Below are the code and all the weights of a small trained network. Each question names an input and a target symbol and asks about switching units off, where a switched-off unit gives its printed mean instead of its output.

import numpy as np


def w(rows, s, z=0):
    codes = np.array(rows[::2]) - 128.0
    scale = np.full(codes.shape[1], s)
    scale[-1] = z or s
    return codes * scale


def norm(h):
    return h / np.sqrt((h * h).mean(-1, keepdims=True) + 1e-5)


def f(y):
    return np.maximum(y, 0)


def softmax(a):
    e = np.exp(a - a.max(-1, keepdims=True))
    return e / e.sum(-1, keepdims=True)


def log_softmax(a):
    a = a - a.max(-1, keepdims=True)
    return a - np.log(np.exp(a).sum(-1, keepdims=True))


def net(x, mask):
    ids = ['αζημξστ'.index(c) for c in x.split()]
    T = len(ids)
    res = E[ids] + P[:T]
    q, k, v = (norm(res) @ M[0].T for M in (Q, K, V))
    z = softmax(np.where(np.tri(T) > 0, q @ k.T / 4**0.5, -1e9)) @ v
    res = res + np.where(mask[0], z, O[0][:, -1]) @ O[0][:, :-1]
    y = f(norm(res) @ A[0][:, :-1].T + A[0][:, -1])
    res = res + np.where(mask[1:9], y, B[0][:, -1]) @ B[0][:, :-1]
    return log_softmax(norm(res)[-1] @ U[:, :-1].T + U[:, -1])


Q, K, V, O, A, B = {}, {}, {}, {}, {}, {}
E = w([
[170,52,107,42,177,120,172],'α',
[216,63,115,117,171,137,132],'ζ',
[197,134,161,117,21,106,84],'η',
[184,82,124,34,114,156,180],'μ',
[204,81,51,133,98,142,191],'ξ',
[160,26,58,102,124,181,93],'σ',
[202,145,12,111,194,99,127],'τ',
],0.0011)
P = w([
[250,50,117,104,4,51,38],'0',
[173,127,166,143,126,129,119],'1',
[120,72,37,85,117,122,185],'2',
[177,98,138,110,51,80,76],'3',
[141,156,173,144,134,137,116],'4',
[135,55,24,109,145,137,193],'5',
[149,111,144,122,72,86,92],'6',
[123,172,178,148,140,145,118],'7',
[129,45,15,110,165,134,194],'8',
[133,115,146,120,79,78,102],'9',
[98,193,189,162,156,156,122],'10',
[112,57,31,98,166,131,196],'11',
[144,117,147,116,71,84,99],'12',
],0.0022)
Q[0] = w([
[89,34,15,59,250,218,248],'h1',
[252,139,239,144,226,232,121],'h1',
[107,6,22,122,225,221,236],'h1',
[128,181,205,42,27,102,33],'h1',
],0.0036)
K[0] = w([
[25,237,246,213,220,234,128],'h1',
[54,216,68,249,105,44,46],'h1',
[44,241,253,242,229,254,113],'h1',
[189,34,65,46,35,48,63],'h1',
],0.0037)
V[0] = w([
[190,255,34,136,184,70,142],'h1',
[143,100,21,150,253,159,210],'h1',
[151,176,217,2,137,120,252],'h1',
[148,129,177,47,216,49,40],'h1',
],0.0027)
O[0] = w([
[178,194,72,2,59,107,134,129],'h1',
[241,71,68,94,131,120,28,2],'h1',
[170,107,215,92,70,110,139,64],'h1',
[105,172,169,60,225,117,97,203],'h1',
],0.0035,0.00049)
A[0] = w([
[148,181,97,77,182,220,145,42],'n1',
[128,152,71,36,157,210,176,185],'n2',
[112,255,167,186,169,163,132,126],'n3',
[81,109,134,92,60,122,31,49],'n4',
[78,107,196,102,193,198,174,70],'n5',
[50,181,100,135,77,52,43,21],'n6',
[161,122,143,158,131,47,57,8],'n7',
[59,137,200,88,83,207,197,136],'n8',
],0.0034,0.0018)
B[0] = w([
[214,206,153,189,91,254,108,170],'n1',
[109,212,212,214,138,139,76,252],'n2',
[155,21,145,99,127,132,125,211],'n3',
[42,93,134,191,216,126,168,170],'n4',
[107,200,82,111,86,55,105,188],'n5',
[40,198,89,11,125,90,179,147],'n6',
[166,235,144,153,169,216,137,177],'n7',
[63,143,144,53,72,244,118,185],'n8',
],0.0035,0.0021)
U = w([
[199,21,221,30,240,3,126,110],'α',
[216,245,233,243,168,222,38,10],'ζ',
[8,245,131,158,66,89,230,181],'η',
[77,39,248,58,50,231,161,105],'μ',
[241,48,24,178,4,90,215,140],'ξ',
[4,46,57,252,220,135,67,117],'σ',
[155,236,34,6,128,62,31,139],'τ',
],0.0037,0.0014)

Each question gives the input, a string of symbols that net reads in full, and the target symbol t.
The units are the heads (4 rows each of Q, K, V and O) and the neurons (one row each of A and B). Each row of codes is followed by its name. A weight is (code - 128) times the scale printed after its matrix; where a second scale follows, it is the last column's (O, A, B and U).
mask holds one flag per unit, heads first, then neurons. A switched-off unit (its flag False) gives its mean, the last column of its rows in O or B, instead of its output. The means were averaged over made-up inputs and are rounded, as every weight is.
A unit's drop is (log p(t) with every unit on - log p(t) with that unit switched off) / (log p(t) with every unit on - log p(t) with every unit switched off).
The circuit of an input: a set's keep is (log p(t) with only the set's units on - log p(t) with every unit switched off) / (log p(t) with every unit on - log p(t) with every unit switched off). Starting from all 9 units, units are removed one at a time, each time the one whose removal leaves the highest keep (on an exact tie, the one counted first), for as long as the keep stays at least 0.8.
circuit, biggest first: the units of the circuit, biggest drop first
k most important neurons: the k neurons with the biggest drops, biggest first
drop when u is switched off: that unit's drop, to one decimal
input α ξ ξ ξ ζ ξ τ σ τ α η σ, target η: circuit, biggest first -> (h1, n5)
input τ ξ ξ ξ ξ ξ ζ ζ τ τ ζ μ, target ζ: most important neuron -> (n2)
input η ξ σ σ α ξ σ ξ σ ξ μ, target μ: 2 most important neurons -> (n3, n8)
input ξ η τ η η σ σ ξ ζ ζ ξ, target μ: 2 most important neurons -> (n3, n8)
input τ ξ ξ η τ ξ α, target α: circuit, biggest first -> (n2, n8, n4)
input ζ ξ ξ ζ μ ξ η, target η: circuit, biggest first -> (n6, n4)
input ζ ξ η τ ζ α τ ζ ζ, target ζ: 2 most important neurons -> (n2, n1)
input η μ ζ σ ζ, target μ: circuit, biggest first -> (n3, h1, n8)
input ζ ξ ξ μ ξ ξ ξ ζ, target α: circuit, biggest first -> (n3, n2)
input ξ ζ η ξ η ζ ξ ξ σ ξ η, target μ: circuit, biggest first -> (n3, n8)
input ξ ζ τ η ζ σ ξ, target ξ: circuit, biggest first -> (n2, n8)
input η ξ η η ξ ξ ζ ζ τ ζ η ξ, target η: 2 most important neurons -> (n5, n2)
input ζ ξ η ξ ξ τ ξ ξ ξ η σ μ, target σ: 2 most important neurons -> (n2, n7)
input μ ζ α, target ζ: circuit, biggest first -> (n2)
input η ζ ξ η η, target μ: drop when n3 is switched off -> 0.3
input η ξ ζ σ ζ η ξ α ξ σ ξ μ, target ξ: drop when n8 is switched off -> 0.1
input ξ ξ ξ η τ α, target τ: drop when h1 is switched off -> 1.5
